Here is a tiny trained network, its code and every weight. The questions are about switching its units off for an input and a target symbol, where a switched-off unit gives its printed mean instead of its output.

import numpy as np


def w(rows, s, z=0):
    codes = np.array(rows[::2]) - 128.0
    scale = np.full(codes.shape[1], s)
    scale[-1] = z or s
    return codes * scale


def norm(h):
    return h / np.sqrt((h * h).mean(-1, keepdims=True) + 1e-5)


def f(y):
    return y / 2 * (1 + np.tanh(0.7978845608 * (y + 0.044715 * y**3)))


def softmax(a):
    e = np.exp(a - a.max(-1, keepdims=True))
    return e / e.sum(-1, keepdims=True)


def log_softmax(a):
    a = a - a.max(-1, keepdims=True)
    return a - np.log(np.exp(a).sum(-1, keepdims=True))


def net(x, mask):
    ids = ['ΔΘΣΩαβεζηλμτ'.index(c) for c in x.split()]
    T = len(ids)
    res = E[ids] + P[:T]
    r = norm(res)
    for j in range(2):
        rows = slice(3 * j, 3 * j + 3)
        q, k, v = (r @ M[0][rows].T for M in (Q, K, V))
        z = softmax(np.where(np.tri(T) > 0, q @ k.T / 3**0.5, -1e9)) @ v
        o = O[0][rows]
        res = res + np.where(mask[j], z, o[:, -1]) @ o[:, :-1]
    y = f(norm(res) @ A[0][:, :-1].T + A[0][:, -1])
    res = res + np.where(mask[2:10], y, B[0][:, -1]) @ B[0][:, :-1]
    return log_softmax(norm(res)[-1] @ U[:, :-1].T + U[:, -1])


Q, K, V, O, A, B = {}, {}, {}, {}, {}, {}
E = w([
[144,114,90,229],'Δ',
[96,108,186,17],'Θ',
[87,116,196,47],'Σ',
[71,77,176,222],'Ω',
[163,206,47,193],'α',
[170,207,39,168],'β',
[129,133,95,18],'ε',
[42,194,133,158],'ζ',
[176,193,31,154],'η',
[146,193,39,203],'λ',
[7,115,142,134],'μ',
[54,4,73,185],'τ',
],0.011)
P = w([
[168,75,255,89],'0',
[112,101,219,128],'1',
[124,94,189,117],'2',
[116,106,157,112],'3',
[70,115,140,114],'4',
[64,121,107,125],'5',
[58,132,69,125],'6',
[39,139,48,125],'7',
[37,145,9,130],'8',
],0.0069)
Q[0] = w([
[151,163,162,145],'h1',
[229,126,159,164],'h1',
[252,124,119,163],'h1',
[73,156,145,105],'h2',
[76,164,141,157],'h2',
[199,166,122,151],'h2',
],0.018)
K[0] = w([
[202,115,153,43],'h1',
[225,131,249,133],'h1',
[194,174,233,156],'h1',
[42,87,22,124],'h2',
[52,69,132,142],'h2',
[178,128,233,190],'h2',
],0.011)
V[0] = w([
[110,78,131,202],'h1',
[24,99,130,74],'h1',
[48,254,181,171],'h1',
[169,197,147,110],'h2',
[157,102,152,165],'h2',
[163,87,171,106],'h2',
],0.01)
O[0] = w([
[98,17,188,195,182],'h1',
[250,90,117,119,253],'h1',
[161,213,254,232,231],'h1',
[54,134,197,210,62],'h2',
[209,83,3,188,105],'h2',
[3,153,88,225,113],'h2',
],0.0071,0.0051)
A[0] = w([
[150,134,144,122,18],'n1',
[246,163,167,138,178],'n2',
[218,107,55,176,36],'n3',
[2,119,65,115,61],'n4',
[134,36,154,205,27],'n5',
[158,175,138,47,127],'n6',
[234,89,187,108,88],'n7',
[111,5,130,158,253],'n8',
],0.0095,0.0039)
B[0] = w([
[147,139,216,127,110],'n1',
[196,118,143,124,254],'n2',
[140,210,154,174,163],'n3',
[210,93,215,5,143],'n4',
[157,200,205,65,163],'n5',
[137,146,168,192,167],'n6',
[50,25,155,128,219],'n7',
[134,149,41,136,228],'n8',
],0.011,0.0056)
U = w([
[158,183,107,100,49],'Δ',
[108,142,117,117,118],'Θ',
[54,132,128,167,130],'Σ',
[109,123,109,178,55],'Ω',
[97,149,131,140,90],'α',
[46,175,138,158,215],'β',
[154,201,134,4,175],'ε',
[202,188,187,154,2],'ζ',
[125,190,137,88,161],'η',
[65,197,155,109,191],'λ',
[203,47,189,160,137],'μ',
[122,81,21,120,254],'τ',
],0.011,0.0022)

Each question gives the input, a string of symbols that net reads in full, and the target symbol t.
The units are the heads (3 rows each of Q, K, V and O) and the neurons (one row each of A and B). Each row of codes is followed by its name. A weight is (code - 128) times the scale printed after its matrix; where a second scale follows, it is the last column's (O, A, B and U).
mask holds one flag per unit, heads first, then neurons. A switched-off unit (its flag False) gives its mean, the last column of its rows in O or B, instead of its output. The means were averaged over made-up inputs and are rounded, as every weight is.
A unit's drop is (log p(t) with every unit on - log p(t) with that unit switched off) / (log p(t) with every unit on - log p(t) with every unit switched off).
The circuit of an input: a set's keep is (log p(t) with only the set's units on - log p(t) with every unit switched off) / (log p(t) with every unit on - log p(t) with every unit switched off). Starting from all 10 units, units are removed one at a time, each time the one whose removal leaves the highest keep (on an exact tie, the one counted first), for as long as the keep stays at least 0.8.
units of the circuit, in order: the units of the circuit, biggest drop first
top k neurons: the k neurons with the biggest drops, biggest first
heads that matter: for each layer, one digit per head in row order, 1 if its drop is at least 0.15 and else 0, layers parted by /
drop when u is switched off: that unit's drop, to one decimal
input α ζ τ μ α ε Δ, target ζ: units of the circuit, in order => n5
input η ε μ Θ Θ μ μ ζ Θ, target μ: heads that matter => 10
input ε μ τ ε μ, target τ: heads that matter => 10
input τ β α μ μ μ Σ, target μ: units of the circuit, in order => h1, n7
input α τ μ, target τ: heads that matter => 00
input Θ Δ ζ ε τ ζ, target τ: heads that matter => 11
input Δ τ μ λ, target τ: units of the circuit, in order => h1, h2
input ε η ε Θ β, target ε: heads that matter => 11
input τ λ Ω, target τ: units of the circuit, in order => n8, h1
input Σ α Σ μ ζ Δ μ Ω μ, target μ: heads that matter => 11
input α μ μ ζ α Θ Σ μ Θ, target μ: heads that matter => 10
input α μ η λ μ μ ε η, target ζ: units of the circuit, in order => n8, n3
input μ μ Δ β ε ζ, target ζ: heads that matter => 10
input β μ λ μ μ μ ζ, target μ: units of the circuit, in order => h1, h2, n7
input η Θ β, target ε: units of the circuit, in order => h1, n4
input τ ζ μ Ω τ α μ ε Σ, target μ: top neuron => n6
input Δ ε η, target τ: heads that matter => 11
input α α β ε Ω, target ε: heads that matter => 10
input μ μ τ β Θ, target τ: units of the circuit, in order => h1, n8
input Δ ζ ε β, target τ: heads that matter => 11
input ζ η α μ ε μ μ Σ Δ, target ζ: top 2 neurons => n3, n5
input μ μ β ε Σ Δ τ α Σ, target τ: units of the circuit, in order => h1
input Ω λ Θ Δ τ, target τ: drop when h1 is switched off => 0.2
